qlbn: [  0 -48 -24 -28  29  10 -33   7  22  18  -1  11  39 -29 -24 -15  24  -6
   4   1]
qlbn: [-34   5 -19   5  11  -5   9   8  -2   5 -20  -5  22 -14 -23  15   0  -2
 -13 -15]
bclc: [ -9  34 -23 -34  14  19  51  42   6  21 -21  -7  -2 -13  15  -5   7 -27
  -2 -26]
hdzg: [-13  59  -4 -27  34 -10 -11  16   2  -5  37 -36  16 -23  21  29 -14 -42
 -10 -15]
hdzg: [-21 -54  -7  21  47 -17 -53  -6   0 -13 -10  -5  41  -2  16   4  -1   7
   7   1]
qlbn: [-12  31  32  -5 -28 -17 -23 -18  -2 -11  61 -10 -35  -1   2  31 -12  -5
 -46  19]
hdzg: [  3 -69 -19  -8  -6  -8  14  -8   7  -1 -19   4  20  28  56 -22  -6  78
  35 -35]
hdzg: [  6  37 -18   1 -21   2  30  12   7  18  -5  13 -14 -21 -39   4  19 -37
  -4 -11]
gtzn: [ -2 -26   2 -24 -19  33  21   3   8  16 -23  20  -5   3 -32 -27  13  31
  -2  16]
qlbn: [  1  -9  16 -48 -43  44  51   3  32   6 -11  24 -14 -32 -31   0  18  -1
   2  31]
bclc: [-43  44  -6   2  -6  -8  37  36  16   6  -6   4 -38  -8  19  16  21 -44
 -16 -15]
qlbn: [ 18  36 -18 -30 -50 -26  27  -6  24  11  57  -1 -23 -11  23  15   7   4
   7 -42]
gtzn: [ 27  -9 -21  35  14  -8 -20  -1  -3   7 -21  15   8  16 -15 -33  20  -6
  44 -11]
gtzn: [ 11  15  -3  19 -15  -9  27 -14  -6 -14 -12  -6  11  -7   0  22 -15  -2
  21 -11]
qlbn: [-23  34 -10 -22  28   4  20  28  -3   3  -6 -23   6   1  30   4 -10  -9
  -4 -22]
hdzg: [ -2  35  22   3  20  27 -32   6  26 -11  -5  17  -2 -13 -54 -21  36 -49
  45  49]
qlbn: [-55  33  30 -49  63  49  17  36  18 -27 -35 -28  29 -11  27   2  -8 -16
  32  32]
bclc: [ 24   8 -38 -43   3  11  27  16  17  25   1  -1  25 -26  -7 -12  11  -7
  20 -34]
hbjj: [-36  40  44 -49  23  37  -9  13  12 -18  18 -21  -3 -10   0   9  -9 -12
 -13  46]
hbjj: [-74  75  24 -60  13  47  51  49  37  -6 -15  -8 -17 -32 -11  16  19 -47
  -4  29]
hbjj: [ 12  -5  11  45  50 -12 -57   1 -16 -16  -7  -6   7  22  19 -15   1 -28
  22  16]
hdzg: [ 15  35  -5  15  28 -42 -40 -11 -48  -2  53 -49  11   9  33  35 -50 -11
 -57 -29]
qlbn: [  2  35   2  24  -7 -27   2 -10  -8 -17  14 -14  -9  21  30  11 -14   8
  23 -22]
hbjj: [ 37 -45 -34  27 -29 -26  -3 -30 -25  20  -3   9  17  16 -20 -10 -12  53
  -8 -37]
bclc: [ 12  37  13 -22 -24  11  25   8 -13  12  23  -8 -36   4   3   5 -13  -8
 -42   4]
hbjj: [-25  12  -7 -26 -17  22  18   1  -2  18 -11   3   7  -1 -58 -10   1  35
 -22   1]
gtzn: [ 15   0 -10 -33 -15  14  56   2 -10   7 -10 -16  17 -17  15  20 -30  15
 -16 -20]
bclc: [  8  47  11  -9  28   4 -23   5  -8  -5  25 -22  10 -21 -15  18 -11 -50
 -14  16]
hbjj: [-28 -38 -17  24  21 -11  20   8 -47   5 -45 -21  18  30  34   8 -41  48
 -48 -31]
gtzn: [  1 -20   6  -7   3   6 -20   3  10   5   7  12 -12   7   4 -19  16   4
   1  13]
hdzg: [-50   2   2 -28 -19   6  28   6  39  -9  -3   8   5 -32  -9  26  17   0
   6   3]
gtzn: [ -7  -4  -1  43 -26 -14   5 -26  18 -19 -19  23  14 -36 -57  32  18 -31
  28  16]
gtzn: [-33  39  -8 -25  41 -15 -20  25 -21  11  35 -41   5  -4  28  25 -25 -19
 -66 -22]
hdzg: [ 16  49   1 -20  15  24   1  18  26   1  -1   8  -2  -7 -22 -29  30 -37
  59  12]
bclc: [ -6  18  33  19  41  -5 -60 -19 -10 -35  18 -24  23   7   1  11 -19  -9
  19  33]
bclc: [-31  13 -11   0  -7 -13  18  16  25  -1  -3   8 -14   0  23   3  21  -5
  19 -21]
hbjj: [ -1  14  20 -21 -14   2  13   5  27 -13  27   2 -23 -23  31  22   8 -35
   3  15]
bclc: [ 22  65 -13 -22  40  24   5  18 -11   9  -7 -23  35 -27 -42  -1  -8 -52
  14   0]
gtzn: [ 20 -37  -8 -52 -19  62   6  14  34  43 -21  49  -4 -29 -95 -55  55  -6
   0  41]
hbjj: [-37 -22  23 -24  -9  12  45  23   6  -7 -11  -4 -31  -2  66  24 -12   2
 -42   9]
hdzg: [ -8 -89 -14  20  52 -28 -47  -8 -25  -9 -11 -21  45  19  67   5 -30  42
 -17 -21]
gtzn: [ 44 -60 -65  29 -16   1  74 -10 -21  20 -91  16  62  -9 -26 -11 -12  42
  46 -58]
bclc: [ 42 -60  19  20 -21   4 -31 -43 -31  -1   5   8   5  15 -28  -8 -24  43
 -28  30]
qlbn: [  4  -1 -13 -18   6   8  16  13   8   9  -8   1   7  -6   8  -9   6  -2
  10 -12]
hbjj: [ 14 -77 -28  69   9 -41   2  -3 -42   6 -41   4   0  37  61  -2 -21  28
 -24 -41]
hdzg: [ 15 -34  -3  12  62  -6 -60  -1  -7 -11  -5 -13  37  21  34 -27  -4   9
  38   1]
gtzn: [-40   4  14 -22  16  -6 -21  11  -2   0  31 -18 -12   1  27  17 -11   2
 -53   5]
bclc: [ -4  -1  -7  12  16   6   5  12  -8   6 -24   2   7 -14 -18   6   3 -31
 -15   5]
hbjj: [-20 -42   6  25 -26 -18   4  -9 -16   3  -2   9 -25  10  12  19 -10  20
 -59   1]
qlbn: [  9 -15   6 -42  36 -20 -93 -17  46 -15  83 -12  32 -20  30  -3  19  -6
  42   7]
[  7   6 -26  33 -11 -19  -7  -7  -3  13  -8  16   4  -2 -45  -6  18  -9
   9 -18] : hbjj
[ 74 -33 -14  29  -9 -38 -37 -39 -11  -6  35  -2  18   6  25   0 -14   9
  30 -23] : hbjj
[ -5  72   9 -44  -8   3  26  30   4  13  49 -20 -41 -18  27  23  -5 -51
 -48  -7] : bclc
[ -3 -25  16 -15 -10  27   6  14  22   6 -13  27 -31  10   4 -32  30   2
  11  28] : hbjj
[ 80 -44  34 -52 -35  15 -22 -34  31 -11  66  10 -15  -2  50 -19   0  23
  39  29] : hbjj
[-25  -6  38   0  -3 -23 -23 -10   6 -30  44 -16 -27  13  74  30 -18   7
 -20  13] : gtzn
[  3  -8  10  28  23  -2 -25  10 -46  12  -5  -9 -22  27   5  -7 -19 -10
 -66  12] : qlbn
[  6  45  20 -12  14   1 -20   2  -9  -6  36 -21  -7 -13  -2  20 -14 -40
 -27  18] : bclc
[-38  56  59 -61 -34  43  49   2  40 -33  19  -7 -26 -25   5  30  -4  -7
  14  50] : qlbn
[-26  10  28 -70  -7  46  27   7  54 -18   3   5  13 -40  -9   8  17  -6
  40  39] : qlbn
[ 11  -6 -20 -21   1  -3  17   3   6   9   8  -6  25 -48  -7  33  -6 -36
 -23 -12] : gtzn
[ 21   3   5  38  -1 -38 -45 -28 -12 -15  38  -8   3  -6   0  27 -11 -23
  -9   1] : hbjj
[  7  57  -6  31 -55 -20  10 -17   8   7  21  22 -33 -10 -71  10  24 -25
   3  -4] : bclc
[ 18 -49  10   3  -6  -5 -33 -36   0 -16   8   1  23  26  12 -19 -11  69
  37   5] : bclc
[ 18 -26 -15  21  19 -11 -42   2  13   8   2  20   4  -3 -10 -23  32 -26
  22   2] : gtzn
[ 25  34 -47  -4   3 -29   9   5   2  17  17 -11  18   1  13  -8   3   2
  34 -64] : hdzg
[-39  33  18 -61 -11  13  42  13  24 -13  24 -23  -5 -21  42  34 -16   6
 -12  -2] : hdzg
[ 37 -76  -3  23 -55   2  -8 -10  26  23  -6  66 -52  18 -17 -50  55  16
  15  17] : hbjj
[-40  22  -7 -56  29   7  -3  14  64 -22  13 -10  41 -21  31  -4  26   9
  92 -15] : hdzg
[ 39  19 -17 -70   9  30  38  33 -13  40  20 -19  -1 -35  11   5 -17 -40
 -62 -13] : bclc
[-83  25  -4  15  39 -26 -15  18 -44  -1  -5 -43   3  43  29  16 -38  47
 -69 -31] : gtzn
[-43  45  35  10  57  -3 -63 -10 -39 -27  21 -49  29   6 -22  32 -44  -6
 -46  33] : hbjj
[ 19 -11   2 -15 -13  -7  25   1  12  -8  14  -4  -8 -11  57  18  -8 -10
   8 -12] : hbjj
[  5  29  40 -35 -29  22  28  -6   5 -15  24 -10 -29   7  25   8 -18  15
  -3  24] : gtzn

td_gd: [  8   3   7  24  19  -8  -5   9  41   8 -28   5  18   3 -12  -6  -4  -3
   0  30]
zh_ct: [  5  15  -2  13  -4 -11   8   3   4 -20  41 -23  34  -6  41  11 -25  19
  11  25]
pm_nt: [-18  19  12  35  34 -11   7 -17  74 -29  14  21  16  12  -2  -4  12  27
  36  52]
td_gd: [ 25 -46  -4  22  11   1 -42 -14  31  42  37 -30 -88 -17  34   1 -18  -6
  38 -38]
pm_nt: [ -5   7   0  19  -6   8  31   3 -29 -22   8  40   5  47 -25  -2  41   9
  31  10]
zh_ct: [ 25  11 -12  10 -13  -5  -1  23 -35  12 -19 -20  53  15  20 -21 -29 -19
 -10 -12]
zh_ct: [ 22   6 -11  33  18  -7  39  22  10 -26  -8  33  19  59 -24 -10  32   9
  16   3]
mr_jh: [ 27  16 -50 -33  40 -21  27  55  43 -52 -39 -16  35  17  -6 -50 -18  35
 -48 -71]
zh_ct: [ 28   3  18  41  -8 -20 -32 -10  46  60 -16 -55  42 -42  43   0 -55 -47
  -5  31]
td_gd: [-31  22 -23 -60 -64  21  59  29 -40 -25  20  26  41  -6  -7 -36  26  28
   9 -47]
pm_nt: [  4  -5  24  15 -22  11  21   0 -31   4   7   0 -11  -9 -23  34  13  -8
  14  27]
mr_jh: [ -8  30 -13  10  38 -19  -8  -8  17 -28 -43 -14  21  14  -7 -39   2   8
  -9 -17]
pm_nt: [ -8 -11  -9 -11  -8  15   7   5 -65 -15  19  41 -19  45 -11  12  32  12
   7  -1]
zz_bd: [ -5 -14  12 -14 -32  14 -21  45 -44  30 -18 -14   8 -40  -4  15 -29  18
  -5  47]
zh_ct: [-38  17  -5 -33 -31   2   6 -28 -71 -33  62 -15  -7 -15  38  24  11  25
  -2  -2]
zz_bd: [ -1  17 -23 -14 -26   8 -13  63 -85  -1 -46 -34  43  -8   3 -53 -33  31
   9 -20]
zz_bd: [ -3  12   4  24  -6 -27  15 -37  65   1  58 -25  13 -24  55  20   2  -4
   8  23]
td_gd: [  3  20   3  23  36 -20  18 -10  34 -48  11 -16   7   5   0  16   3  23
  -1  22]
zz_bd: [ -3  10  34  -4  12  16  -4 -22  29 -11  -3   9  27 -16 -21  21 -35 -20
  -3  32]
td_gd: [  4  33  -6  33   9 -27  27  17   8 -17 -38  -3  61  22  -8 -13  20   4
 -14  35]
pm_nt: [ 12 -24  12 -36 -20  39  19   1  -3   4  17  28 -25  -4 -33   7 -12 -19
  12 -47]
mr_jh: [ 17  -8 -23  17  12 -12 -32 -22 -39  23  -4  -1 -12  48  31 -19   7 -35
  -9 -38]
mr_jh: [ 16   8 -18  -3  24 -15  33  26  21 -31 -40 -17 -10   2 -34 -16  21  17
 -25 -41]
mr_jh: [  2 -26  15   0 -21   4   8 -12  30  27  35  -3 -45 -33   4  33  12  -7
  10   7]
mr_jh: [ 11 -21 -11   0  49 -14 -40   7  82  11 -15 -14 -35 -16  11 -13 -26  14
 -13  -8]
td_gd: [ 13   7   0  13  14  -5  22  -6  32 -31  29 -18  -3  -2   8   2 -10  13
  21 -17]
mr_jh: [ -6   4  14  -7 -42  18   6  33 -47  15 -10  -6  33 -24 -10   2 -19   7
  14  30]
zz_bd: [ 53   0   7  22 -11   0  -4   9 -18  22  -8 -62  30 -19  21  -1 -66 -43
  -2 -33]
mr_jh: [ -9  -6   2  -4  44  -3 -24 -24  75  -3   4  45   1  24   2   0  -3  -5
 -12  23]
pm_nt: [ 13   8  37 -19   2  30   4 -17  15  -8 -10   6  40 -17 -31  16 -56 -39
  -8   2]
zh_ct: [ 30 -12   3 -45  36  41  25  -4   5 -69  41  44  -4  45 -33  19 -43  -3
  -3 -59]
zh_ct: [  0 -33  30   2  31  19   3 -31  90  21 -27  56 -69   1 -74  15  37 -31
   6  -5]
zz_bd: [-33  10  24 -26 -29  27  -3  12  11  -6  21   2  27 -51  -3  -2 -38  31
  37  38]
zz_bd: [ 17 -18 -12  13  31 -23  -2  -3  21   1   0   5 -34  22   5  28  27  -2
 -36   8]
pm_nt: [ 23  -5 -13 -14 -27   8  21  33 -62  16 -45 -11   3   7 -29 -15  10 -21
 -23 -50]
td_gd: [-22 -12  10 -37 -19  15  22  -5 -38 -14   5   6 -58 -26 -39  34  40  14
 -16 -14]
td_gd: [-10  27   8 -15 -29  12  22   8  -4 -13   8   2  68 -14   4 -14 -27   0
  11  11]
td_gd: [ 33  11  25  13 -12  16  36   0   1  -4 -14  -6  42   0 -32   7 -27 -42
   7 -14]
zh_ct: [ -4  -8   9   3   3   0  -4  13  65   9  15   5   5 -26   8   5 -17  20
  14  38]
zz_bd: [ -6 -11  18 -11   3  -4  11 -16  44   0  25  10 -17 -25  -3  50   9  -1
 -27  38]
zz_bd: [ 23 -16 -32  19  52 -19 -28  28 -40  -3 -58  16 -30  67 -19 -13  29   7
 -36 -12]
pm_nt: [-44  13  10 -10 -42  12  -2 -33   5   9  53   4   8 -31  34 -12   2   9
  50  11]
pm_nt: [ 80  -2 -42  80  31 -59  28   7  24  16 -20 -42   5  66  35 -16  33 -43
 -25 -54]
pm_nt: [-16  44  21  26  -1   2  25 -14  36 -22 -19   8  70   0 -19 -28  -6  -4
  36  30]
mr_jh: [-18  -4  38   7  -7  24 -24  20 -37 -11  12 -23 -15 -48 -14  35 -41  44
  41  75]
zh_ct: [ 12 -23  40  47  11   4  33 -64  97  30  28  72 -31  35 -35  48  60 -64
  21  36]
mr_jh: [-10   2  11  -1  27  13 -23   5   0 -11 -20  48  29  34 -21   1 -13   4
  -3  49]
zh_ct: [ 25  10 -21  -5  12  10  35  59   0 -48  -1  23  51  42 -15 -26 -21  37
  14 -12]
td_gd: [ -9  -5  20 -28  -9  26   5 -11  19 -15  35   0 -13 -35  -8  15 -30   8
  20  -8]
pm_nt: [-29   9  -9 -36  -5  17  -4  15 -20 -16 -18  29  13   6 -20 -31   3  23
   4 -11]
zz_bd: [ -5   2 -15  42 -23 -21   1 -29  13  29  44 -12 -11  12  56 -22  33  -8
  47 -12]
td_gd: [  -5  -12  -48  -48  -25    4    8   -4 -118   -8   18   22  -36   57
   16  -12   52   -9  -36  -90]
zz_bd: [-34   1 -10 -13  -2 -24  -5  19 -20   3 -21  20  -2  -2  -1  27  51  32
 -51  69]
mr_jh: [ 11 -14   8   4 -22  14  -3  26 -61  11  -2 -10 -13  -6 -11  18  -9   5
  11  14]
zh_ct: [ 59  22 -11  15  -7   3  18  20 -52  -9 -14 -26  90  42  17 -22 -61 -48
 -13 -44]
[-34  12 -11  -7  -8 -17 -32  -5 -48   7   0  -7  10  -4  35   3  12  18
 -22  41] : td_gd
[-22  13  13  12 -10  -9   6 -10  17  11 -31 -24 -14 -41 -21 -10  25   4
  11   8] : zh_ct
[  5   3   5   4  -3   0   4 -14  -6   0   7  -3   4   3   4   7  -2 -15
  -1  -4] : zh_ct
[  20   -8    2   34   -9  -12   18   32 -105    0  -32   -7  -20   32
  -31   48   48    4  -25   43] : pm_nt
[ -9 -10   7  12  22   7 -25  -3  10   3  -5  28 -16  18 -11   0   2  10
  19  30] : zz_bd
[ 14 -24 -33 -21   3 -19   9  51 -10  -6   3 -19 -38  -9  11  16  18  43
 -41 -12] : zz_bd
[ -5   1 -31  -7 -39  -6  17  37 -37  35 -40  23  23  25  -5 -44  46  -5
  -9 -23] : td_gd
[ 27 -20 -19  -6 -11 -11  16  19   2   7  17 -45 -43 -25  16   4   1   7
  -9 -55] : mr_jh
[ 15  11 -38  21  -2 -33  50  10 -52 -28  -7 -17 -22  43  -2  -6  75  11
 -18 -49] : td_gd
[ -5   7  27  -7 -34  40 -11  11   0   7  22 -21  33 -47   5 -27 -76   7
  73  -2] : zz_bd
[  9  19  14  25 -23  -3  31  10  38  12 -10  -8  54 -17  -4 -12  -8 -14
  20  21] : zh_ct
[ 15  -5  -2   6  -1  -3  -2   2 -20  13 -16  -7  -2   8  -4   4   2 -20
 -15 -10] : zz_bd
[-25  16  28 -25 -60  27  63 -12 -44 -44  90  13  22 -24   4  56   7  22
  31  33] : mr_jh
[ 29  -9  13  21   1   2   3 -14 -75  -3  17   5  -1  40   1  57   2 -33
 -23  25] : pm_nt
[-15 -24  20 -15   3  13 -26 -11   3  18  -2   4 -53 -32 -19  29   1   2
  -6  20] : td_gd
[-27  30   8  27  11 -28   2   5  38 -21  -2 -26  30 -31  16   7   4  43
   7  76] : td_gd
[ 24 -29  -3  24 -14   5 -23  19 -17  41  11 -18 -31  -2  20  -2 -15  -5
  31  -5] : zz_bd
[ -2  -8 -15 -16  30  -2 -21 -29 -18 -33  47  -2 -39  21  30  16  -7  13
  -9 -28] : td_gd
[  6  -5 -10   8 -14  -7  21  17  31  15 -11 -14 -18 -17  -8 -24  21   7
  17 -30] : pm_nt
[-19  -9 -13  15  29 -26 -33   5 -14  -9  12  -1 -36  12  26  27  26  45
 -16  58] : pm_nt
[ -1  26 -21  13  27 -25  32  18  20 -39 -29  21  39  42 -15 -18  37  22
 -21  11] : td_gd
[  8  10   3   8   9   4 -31  33 -49   6 -52 -15  38   4  -9 -15 -39   3
  -9  27] : zz_bd
[  8   8 -21 -20 -37   9 -12   7 -94  33 -25  23  60  47  19 -31  -6 -48
 -29 -30] : td_gd
[-37 -15   5 -18  29   1 -35  -5  47 -15  29  18 -43 -23  10  19  -1  53
   7  50] : pm_nt

fm_fb: [-22 -12  11 -21   3 -21  21  -2 -40 -23  16 -22   4  19  22 -29 -19 -14
  -8  11]
dp_sn: [-24 -12  15  11   8  -4  15  11 -41  -9  -8 -20 -20  50 -23 -59  -8  42
 -40   4]
dp_sn: [ 14  43  -7  -4  16  -1  38  -1 -29  20 -40 -13 -40 -10 -23 -36   8  18
 -14  51]
fm_fb: [  7  28   8   7 -16  20 -40  12  22  -9   0  22 -31  31 -47  -3  -4  35
 -21 -12]
dm_dq: [ 25  10   7  23   7   1 -31  29  25  28  -6  18  20   1  17   4  -3  12
   6   4]
fm_fb: [  2 -19 -14  -3  -6   0   0  -1   6  24 -30 -27  10 -13  11 -12   1 -21
  28  -8]
dp_sn: [ -8  -2  12  59   8 -32 -45  11 -28  17 -39  31  81   4  30  -1   6  -9
 -19 -13]
tz_gq: [ 34 -28   8  23  -2  -3  -9  56   8  48 -58 -51 -13  15 -12 -40   5  39
 -10   4]
dp_sn: [  6  31 -12 -23  36  15  13 -27 -23 -39  14 -10 -27  30 -21  -5 -24   3
  -6  22]
dm_dq: [ 28  30  -6  13 -14 -15 -28  26   5  -7 -57  18  14 -17   0  27  16 -17
 -19  18]
dp_sn: [ 13 -32  13   9  11  -9  16  22  -1  13   6 -23   7  -2  16   0   1  17
  -9   1]
tz_gq: [  3  14  -5  31  14  19 -36   1  13  45 -23   7  11  23 -11 -38 -12  23
  18 -11]
dp_sn: [ 15 -39  -3  -3  57   8  62 -12  -3   1  66 -22  -6  -4  19  19   3  23
  16  16]
tz_gq: [ 40 -13  -2 -24  36  -3  29  -6 -18 -14  -8 -59  -8  -8   5  23 -19 -10
  -4  14]
fm_fb: [ -6 -35 -37  19  12   7  22   4  14   0  10   7  -5  10  -8   1  49   8
  36  13]
dp_sn: [-33  26 -15  21 -54  -6 -15  17   2   2 -55  46 -19  -1 -35 -28  49   4
 -16  11]
jb_qt: [ 14   0 -19  14  17   5 -32 -14   5   1   1   0  19  17 -14  13   8  -9
  33  -9]
fm_fb: [ 13  -6  25  -5  -3 -11 -21  52  10 -31  38   8  -5  42  16  -1 -15  23
 -23  13]
jb_qt: [-10 -13  16 -41 -32 -10  71  -2  -7   6  18 -28 -50 -51  -2   2  14  -1
 -14  14]
dp_sn: [ 38  56 -14 -43  18  11  59 -28  10  -4  15   6 -46 -68  -2  51   7 -19
   9  53]
dm_dq: [ -5  29  41 -47 -20 -22  65  26 -19 -65  52  23 -54 -22  12  29  -5  15
 -79  48]
fm_fb: [-17 -32 -26 -11  18  27  34  -5  25  19   6 -17  -4  -2  35 -29 -11  -6
  39   2]
tz_gq: [ 28  29 -13   5  27  14  -9 -15  13  15 -23   6  14 -23   9  23 -13 -13
  12   7]
jb_qt: [ 36  37   4  17  53  14 -23 -17 -16  24 -23 -17  13  17 -11 -10 -38  17
  -4   5]
dp_sn: [ 50  33 -20  15  31 -11 -31   3   5   1 -37  14  45 -23  26  48   2 -38
  19  25]
dm_dq: [-15  27  -2 -36  31 -21  81 -70 -74 -41  44  -9 -25 -28 -18  21  12 -21
 -11  39]
jb_qt: [-23 -94 -28   5 -22  38  28 -16  18  24 -20 -80 -63  29 -89 -39  40  48
  23 -61]
dm_dq: [-11  39  -8  -7   8  21 -17 -27 -18  13 -50 -16 -10  18 -19 -49 -38  -3
  -3  -6]
dm_dq: [-34  19 -42 -11 -15  29   3 -83  -5  31 -46 -12 -14 -29 -45 -21  10 -38
  52 -31]
tz_gq: [ -6  14 -15   9  14  20  -1 -19  22  -7   8  38  13 -13  10  25   0  -6
   5  -4]
dm_dq: [-32  16 -13 -30  21  41  52 -89   6  38  64   1 -33 -35 -17 -13 -14  -2
  55 -15]
tz_gq: [  5  27   5 -26  19  14 -28 -41 -32  -2  -6 -50 -18  43 -40 -38 -53  -2
  11 -18]
jb_qt: [ -6 -38 -17   3 -14  16   6  -5  17  13  -7 -27 -27   8 -39 -10  25  16
  20 -24]
fm_fb: [ 17   8  14   1 -21  -6 -22  33  15 -16   7  13 -16  11 -17  16  10  17
 -21   4]
tz_gq: [ -5  35 -13   2 -35 -31  -5  24  -7 -15 -27  46   4 -21  10   9  43 -31
   0  44]
tz_gq: [  2  12 -30   0  -1  32 -16  -7  29 -35 -42  15 -12   6 -20  23  -1  -6
 -15 -12]
fm_fb: [  1  -3  -5  33 -14 -27 -43 -21 -15  22  11  19  35  -1 -32  20  47 -14
  39 -19]
jb_qt: [ 14 -29 -19 -29  -3  -1  -2  29  30 -39   7 -14   9   5  45  27  -8 -37
  22   9]
fm_fb: [ 23  -6  26   3 -35 -26 -55  51  16  -5  20   4   8  23  -2  12   6   5
  -1  -6]
tz_gq: [ 26  -8  14   8 -34  -2 -48  27  13  37 -67 -45  -4   2 -28 -16 -10   7
  -8 -33]
fm_fb: [ -6  27   7 -14 -24  -9   9 -25 -27  -3 -43 -13 -17 -29 -29   3   0 -16
 -27  -5]
dp_sn: [ 18 -85  26  32  32 -27  75  44  -2  12  52 -15  20 -28  44  37  38  45
 -31  13]
fm_fb: [ 11  19   4  25  20  29 -67 -15  23  38  -7   6  29  28  -7 -18 -42  13
  23 -39]
tz_gq: [-26  -7 -15   5  20  24  -5 -32   5 -24  30  21   8  26  -5   2 -10   3
   9 -21]
jb_qt: [-20  17 -32 -16  28  10  -3 -40 -13 -31 -14   9  36   3  39   1 -30 -56
  25   5]
tz_gq: [ 37   1   0 -34 -39  -2 -14   4  21 -34 -62 -36 -11 -50 -14  74  -5 -44
 -31 -25]
dm_dq: [-12  13   0  -4  18 -33  27 -31 -68 -19  11  -9   5   7 -12 -11  15 -15
  -2  28]
dm_dq: [  5 -31  10  30  40  33  25 -12  25  50  26  -5   5 -11   6  -2 -13  51
  -2 -27]
dm_dq: [ -8  19   4  -7 -32  23 -16  17  28   4 -47   6 -25  -5 -10 -18 -20   9
 -30 -14]
jb_qt: [ 47  42  -6 -12  41 -21  -9 -28 -19   3  29   2  31 -26  21  48  -5 -43
  44  35]
dp_sn: [-12  -2  -2 -20  23  14  34 -30  -8 -27  52   2 -21   7  -7   9  -9   8
   0   3]
dm_dq: [  7  34   2 -29   0   4  14  -8  -1 -24   5   7 -22 -14   2  16 -15 -12
 -14  20]
jb_qt: [-12 -10  -3 -25   4  22  31  -5  -1  -9 -28 -35 -25   0   7 -26 -33   2
 -21  -5]
jb_qt: [  9 -33  30  -2 -12 -17  -8  32 -10 -26  21 -25  -8  28 -12   8  -4  25
 -38 -15]
jb_qt: [-19   6  -4  12  25   9  32  24   4  19 -27  20  21  -7  69 -43 -26   4
 -15  30]
[ 25 -49  15  43  43 -31   7  31 -22   2  32  -8  44  20  24  20  22  28
 -10   9] : dm_dq
[ -5 -38 -42  26  25  24 -26 -40 -16   8 -90 -58  28  26 -32 -20  -7 -16
  17 -50] : dm_dq
[ 22 -63  -2  24   7  -3  12  27  33  -7  18  -2  21 -18  16  60  34  12
  -5 -18] : dm_dq
[  3 -53   3  23   9 -11  55  47  -5   3   7 -16 -24  10  -3 -14  44  52
 -28  25] : dp_sn
[ 16  -8  -7 -20   6  15 -34  -5  20  -3   8 -28   5  21   4   3 -32 -17
  32 -22] : dp_sn
[ 48   8   9  -3   2 -16 -16  39   3  -7 -41 -23   8  -9  13  26  -9  -8
 -23  17] : dp_sn
[-13  17  32   3 -17 -20 -17  -1 -25 -20  -9  17  23  -6   8  12 -19  -7
 -50 -15] : dp_sn
[-19 -57  37  31  20  -8  14  51 -26  -9  -6 -28  13  56  23 -53 -29  61
 -72 -14] : jb_qt
[ 19  35 -15   0   6  10 -20 -19  14  16  -8  14   0 -15 -12  16   4 -15
  29   7] : jb_qt
[-12 -16  -5   3 -31   0 -50   1  18  32   7  -9   7  24 -16 -31   5  -9
  54 -31] : fm_fb
[ -4  23 -13  18  15 -10  25   6   7   7  21  62  21 -30  39  18  31  -9
  14  44] : tz_gq
[-36 -24 -12 -20 -36  -2  15 -19  13  26  33  -1  -9 -19   5 -21  22 -25
  58 -12] : fm_fb
[-30  -7  21   7  -7 -11  13   6 -32 -35   8  10  -9  28 -14 -17  -1  27
 -56  -4] : dp_sn
[  4  27  24 -11 -17  -3  -8   8  -1 -18  11  16 -19  -1 -14  12 -11  13
 -36   2] : fm_fb
[ 18  63 -11 -23   6   4 -15 -16 -13 -38 -27  11 -17   2 -19  17 -16 -23
 -15  26] : dp_sn
[ 16 -13   1  17  29 -16   0  29 -17 -33  12   4  13  34   8  10   9  17
 -22  24] : fm_fb
[ 11  52  30  12 -10 -37   3  37 -41 -13 -35  26  -4  -4   1 -10   5  15
 -67  48] : dm_dq
[-15  38 -15 -26 -30  14   9 -17  11 -18  -4  24 -44 -13 -31   1  13  -9
   1  12] : dp_sn
[ 21 -56  -9  14  21 -17 -21  29  -4 -34   1 -30  36  37  17  23   6  -7
   4  -9] : dm_dq
[ 13  21  20  25   5 -25 -24  19 -35  20 -58  -9  30   3   9 -23 -15   2
 -33   9] : dp_sn
[  2  -5   7  23  27   7 -65 -18   4  45  11  -9  61  30  27 -27 -46 -11
  48 -39] : fm_fb
[ 28  -3  23  -6  23  -5  10 -19 -34   8  10 -53 -20   8 -40   3 -14  26
 -17  -9] : jb_qt
[ 23  10   9   2  24 -35  12  12 -36 -30  20   4  16   2  14  28  13  -8
 -16  39] : dm_dq
[-23  24 -16   2   8  12  16 -37  -9  20   7  19  -9  -7 -13 -24   8  -2
  25   9] : dp_sn
[ -1 -30  20  30 -22 -25 -12  51   4   6  -1  12  16  11  10  -5  26  24
 -23  -1] : dm_dq
